Below is a small trained network, with its code and all its weights. Each question gives an input and a target symbol and asks what happens when units are switched off, that is, made to give their printed mean instead of their output.

import numpy as np


def w(rows, s, z=0):
    codes = np.array(rows[::2]) - 128.0
    scale = np.full(codes.shape[1], s)
    scale[-1] = z or s
    return codes * scale


def f(y):
    return np.maximum(y, 0)


def softmax(a):
    e = np.exp(a - a.max(-1, keepdims=True))
    return e / e.sum(-1, keepdims=True)


def log_softmax(a):
    a = a - a.max(-1, keepdims=True)
    return a - np.log(np.exp(a).sum(-1, keepdims=True))


def net(x, mask):
    ids = ['αβγδεζηθλξτψ'.index(c) for c in x.split()]
    T = len(ids)
    res = E[ids] + P[:T]
    r = res
    for j in range(3):
        rows = slice(4 * j, 4 * j + 4)
        q, k, v = (r @ M[0][rows].T for M in (Q, K, V))
        z = softmax(np.where(np.tri(T) > 0, q @ k.T / 4**0.5, -1e9)) @ v
        o = O[0][rows]
        res = res + np.where(mask[j], z, o[:, -1]) @ o[:, :-1]
    y = f(res @ A[0][:, :-1].T + A[0][:, -1])
    res = res + np.where(mask[3:15], y, B[0][:, -1]) @ B[0][:, :-1]
    return log_softmax(res[-1] @ U[:, :-1].T + U[:, -1])


Q, K, V, O, A, B = {}, {}, {}, {}, {}, {}
E = w([
[117,197,145,134,82,131,75,130,52,144],'α',
[116,120,155,59,167,118,181,104,173,232],'β',
[130,154,114,59,125,138,61,165,120,65],'γ',
[141,168,153,50,98,174,208,155,89,197],'δ',
[132,173,179,154,62,144,140,54,121,125],'ε',
[154,199,201,81,197,208,148,119,103,117],'ζ',
[84,150,75,79,184,75,110,94,156,74],'η',
[81,107,169,27,124,57,129,181,196,118],'θ',
[157,77,143,96,169,123,174,135,98,74],'λ',
[128,90,103,168,71,95,174,125,152,218],'ξ',
[251,91,167,164,207,164,74,182,139,130],'τ',
[72,149,111,99,184,175,115,99,77,67],'ψ',
],0.022)
P = w([
[11,205,222,217,177,64,237,255,211,100],'0',
[75,98,133,147,140,146,149,177,215,115],'1',
[87,101,135,139,117,142,132,166,185,122],'2',
[131,89,139,142,134,150,96,188,158,120],'3',
[86,120,93,51,115,113,125,141,92,119],'4',
[128,93,108,58,124,128,116,146,90,110],'5',
[179,95,112,79,132,178,103,147,101,103],'6',
[172,123,96,62,106,184,104,126,83,123],'7',
[211,84,106,52,144,161,77,160,69,105],'8',
[209,92,94,32,147,151,68,167,52,107],'9',
],0.0096)
Q[0] = w([
[107,167,154,166,147,100,160,162,194,189],'h1',
[128,116,131,162,159,64,106,117,96,141],'h1',
[116,109,170,145,124,122,127,162,121,132],'h1',
[121,197,156,241,82,134,85,183,178,125],'h1',
[163,88,47,86,129,135,127,79,92,110],'h2',
[140,78,120,91,47,63,145,186,145,149],'h2',
[153,84,150,204,77,96,129,169,130,189],'h2',
[155,148,160,96,111,142,2,111,170,121],'h2',
[136,197,153,108,182,150,126,113,112,106],'h3',
[157,113,83,84,132,163,126,78,140,112],'h3',
[95,95,82,122,112,172,145,144,172,152],'h3',
[154,142,102,184,115,107,98,123,139,167],'h3',
],0.0099)
K[0] = w([
[121,255,127,178,84,96,102,161,157,113],'h1',
[158,108,173,136,139,145,172,116,104,90],'h1',
[106,115,153,107,125,58,180,119,98,68],'h1',
[105,185,163,188,189,95,165,183,140,140],'h1',
[177,55,61,56,75,154,44,3,82,154],'h2',
[143,62,113,133,99,122,166,176,184,153],'h2',
[156,186,99,188,138,49,168,127,117,144],'h2',
[106,93,162,94,98,138,125,163,129,64],'h2',
[121,154,162,121,129,184,114,90,111,130],'h3',
[153,110,113,125,84,131,98,100,71,191],'h3',
[87,135,123,124,100,171,117,149,125,111],'h3',
[119,126,138,189,88,127,158,137,84,154],'h3',
],0.0093)
V[0] = w([
[129,119,110,229,143,30,43,161,122,178],'h1',
[54,51,145,240,108,189,159,133,71,127],'h1',
[109,98,83,87,96,142,203,155,111,44],'h1',
[19,135,71,62,61,139,104,90,140,254],'h1',
[185,66,197,103,129,100,241,136,190,143],'h2',
[134,84,137,95,21,145,89,199,144,69],'h2',
[168,73,99,97,198,202,208,185,74,213],'h2',
[84,145,34,159,212,98,68,134,157,105],'h2',
[110,130,129,137,137,157,81,121,113,181],'h3',
[169,125,117,81,185,92,100,110,117,67],'h3',
[129,254,203,73,184,157,179,62,143,76],'h3',
[154,82,102,75,215,153,163,167,211,119],'h3',
],0.0079)
O[0] = w([
[142,147,100,78,98,21,126,127,138,93,59],'h1',
[86,50,144,128,167,112,222,102,89,39,51],'h1',
[125,37,125,145,101,183,50,96,177,71,193],'h1',
[141,152,71,166,163,131,100,186,89,163,76],'h1',
[155,94,56,65,172,202,125,114,153,143,172],'h2',
[98,107,71,79,89,143,134,192,141,93,165],'h2',
[174,176,142,190,225,125,209,163,214,63,147],'h2',
[119,172,118,210,2,93,119,62,132,148,162],'h2',
[108,119,189,206,116,18,111,180,149,184,102],'h3',
[165,127,227,154,125,154,168,83,188,195,162],'h3',
[118,108,177,129,178,162,109,96,206,192,211],'h3',
[154,185,150,165,80,177,168,98,178,83,255],'h3',
],0.0083,0.0067)
A[0] = w([
[96,88,137,177,108,90,102,246,219,134,130],'n1',
[81,168,209,125,132,172,124,173,155,149,240],'n2',
[117,53,182,126,158,122,128,150,143,77,171],'n3',
[148,114,159,249,87,104,103,73,79,117,201],'n4',
[77,49,175,57,72,131,188,200,154,157,134],'n5',
[102,182,99,140,166,217,102,154,167,142,238],'n6',
[26,111,61,134,165,80,141,166,213,97,16],'n7',
[139,107,128,100,117,139,192,136,139,233,123],'n8',
[169,54,91,121,45,150,114,28,120,2,255],'n9',
[193,172,88,89,96,176,45,103,7,57,52],'n10',
[232,137,122,48,80,143,109,157,185,167,57],'n11',
[186,67,42,102,22,133,84,152,79,110,88],'n12',
],0.0066,0.0031)
B[0] = w([
[123,131,121,191,127,124,199,124,48,144,163],'n1',
[152,56,93,104,102,132,160,177,133,83,230],'n2',
[123,161,109,131,152,117,155,141,69,177,175],'n3',
[65,148,115,123,115,102,108,182,124,74,177],'n4',
[119,107,79,195,154,109,183,113,110,181,179],'n5',
[183,63,116,146,73,11,101,90,128,112,248],'n6',
[76,180,153,165,110,67,85,82,255,196,160],'n7',
[91,166,98,164,89,133,140,140,92,91,172],'n8',
[95,196,126,117,153,157,69,189,125,199,240],'n9',
[67,154,83,208,207,107,156,75,149,175,170],'n10',
[124,199,114,134,131,123,156,64,99,112,230],'n11',
[167,115,208,43,68,155,71,136,111,73,187],'n12',
],0.0086,0.013)
U = w([
[121,107,179,120,120,56,103,140,88,186,139],'α',
[120,141,35,240,90,112,179,103,129,182,120],'β',
[156,89,86,38,25,136,93,255,136,90,187],'γ',
[121,86,87,162,139,126,70,111,129,104,41],'δ',
[103,82,145,103,146,111,93,52,75,161,166],'ε',
[145,67,204,116,97,83,109,120,152,161,149],'ζ',
[117,158,161,176,127,93,50,91,174,174,131],'η',
[134,130,115,115,132,157,63,27,102,98,4],'θ',
[108,119,110,133,151,208,84,140,178,153,78],'λ',
[111,172,102,129,178,115,86,105,95,88,210],'ξ',
[128,202,172,112,132,119,141,101,120,111,111],'τ',
[72,109,141,207,112,143,121,139,135,69,155],'ψ',
],0.0084,0.0036)

Each question gives the input, a string of symbols that net reads in full, and the target symbol t.
The units are the heads (4 rows each of Q, K, V and O) and the neurons (one row each of A and B). Each row of codes is followed by its name. A weight is (code - 128) times the scale printed after its matrix; where a second scale follows, it is the last column's (O, A, B and U).
mask holds one flag per unit, heads first, then neurons. A switched-off unit (its flag False) gives its mean, the last column of its rows in O or B, instead of its output. The means were averaged over made-up inputs and are rounded, as every weight is.
A unit's drop is (log p(t) with every unit on - log p(t) with that unit switched off) / (log p(t) with every unit on - log p(t) with every unit switched off).
The circuit of an input: a set's keep is (log p(t) with only the set's units on - log p(t) with every unit switched off) / (log p(t) with every unit on - log p(t) with every unit switched off). Starting from the 12 units with the biggest drops (on a tie, the unit counted first), units are removed one at a time, each time the one whose removal leaves the highest keep (on an exact tie, the one counted first), for as long as the keep stays at least 0.8.
circuit, biggest first: the units of the circuit, biggest drop first
unit that matters most: the unit with the biggest drop
top k neurons: the k neurons with the biggest drops, biggest first
which heads matter: for each layer, one digit per head in row order, 1 if its drop is at least 0.15 and else 0, layers parted by /
input ξ η τ, target ξ: which heads matter : 101
input η ξ η α, target η: unit that matters most : n10
input α η τ ψ, target ψ: circuit, biggest first : (h2 n4)
input λ ε ε λ η ψ, target ψ: circuit, biggest first : (h2 h1)
input ψ ζ ε, target ψ: circuit, biggest first : (n4 h1)
input ε ψ ψ α α, target ψ: top 2 neurons : (n4 n6)
input ε β γ θ τ ξ τ η, target η: which heads matter : 010
input η λ τ, target η: circuit, biggest first : (h2 h1)
input δ β γ τ, target δ: which heads matter : 110
input β η β α, target β: top 3 neurons : (n12 n10 n9)
input λ ψ τ ε, target λ: circuit, biggest first : (h1 n9 h2)
input η η ξ ε ε τ λ, target λ: circuit, biggest first : (h1 n9)
input η ξ θ ε, target η: top 3 neurons : (n10 n9 n2)
input τ η α γ θ ξ α δ, target β: top 4 neurons : (n12 n5 n11 n8)
input τ η ε ε, target τ: circuit, biggest first : (h1)
input ξ ξ γ α, target ξ: circuit, biggest first : (n10 h3 h1 n12)
input η ζ η β δ θ α, target β: top 2 neurons : (n10 n12)
input γ δ τ, target γ: which heads matter : 010
input λ τ λ λ ζ λ β β, target β: top 2 neurons : (n8 n6)
input ξ γ τ, target ξ: top neuron : (n10)
input ζ ζ ζ η α, target ζ: top 2 neurons : (n2 n6)
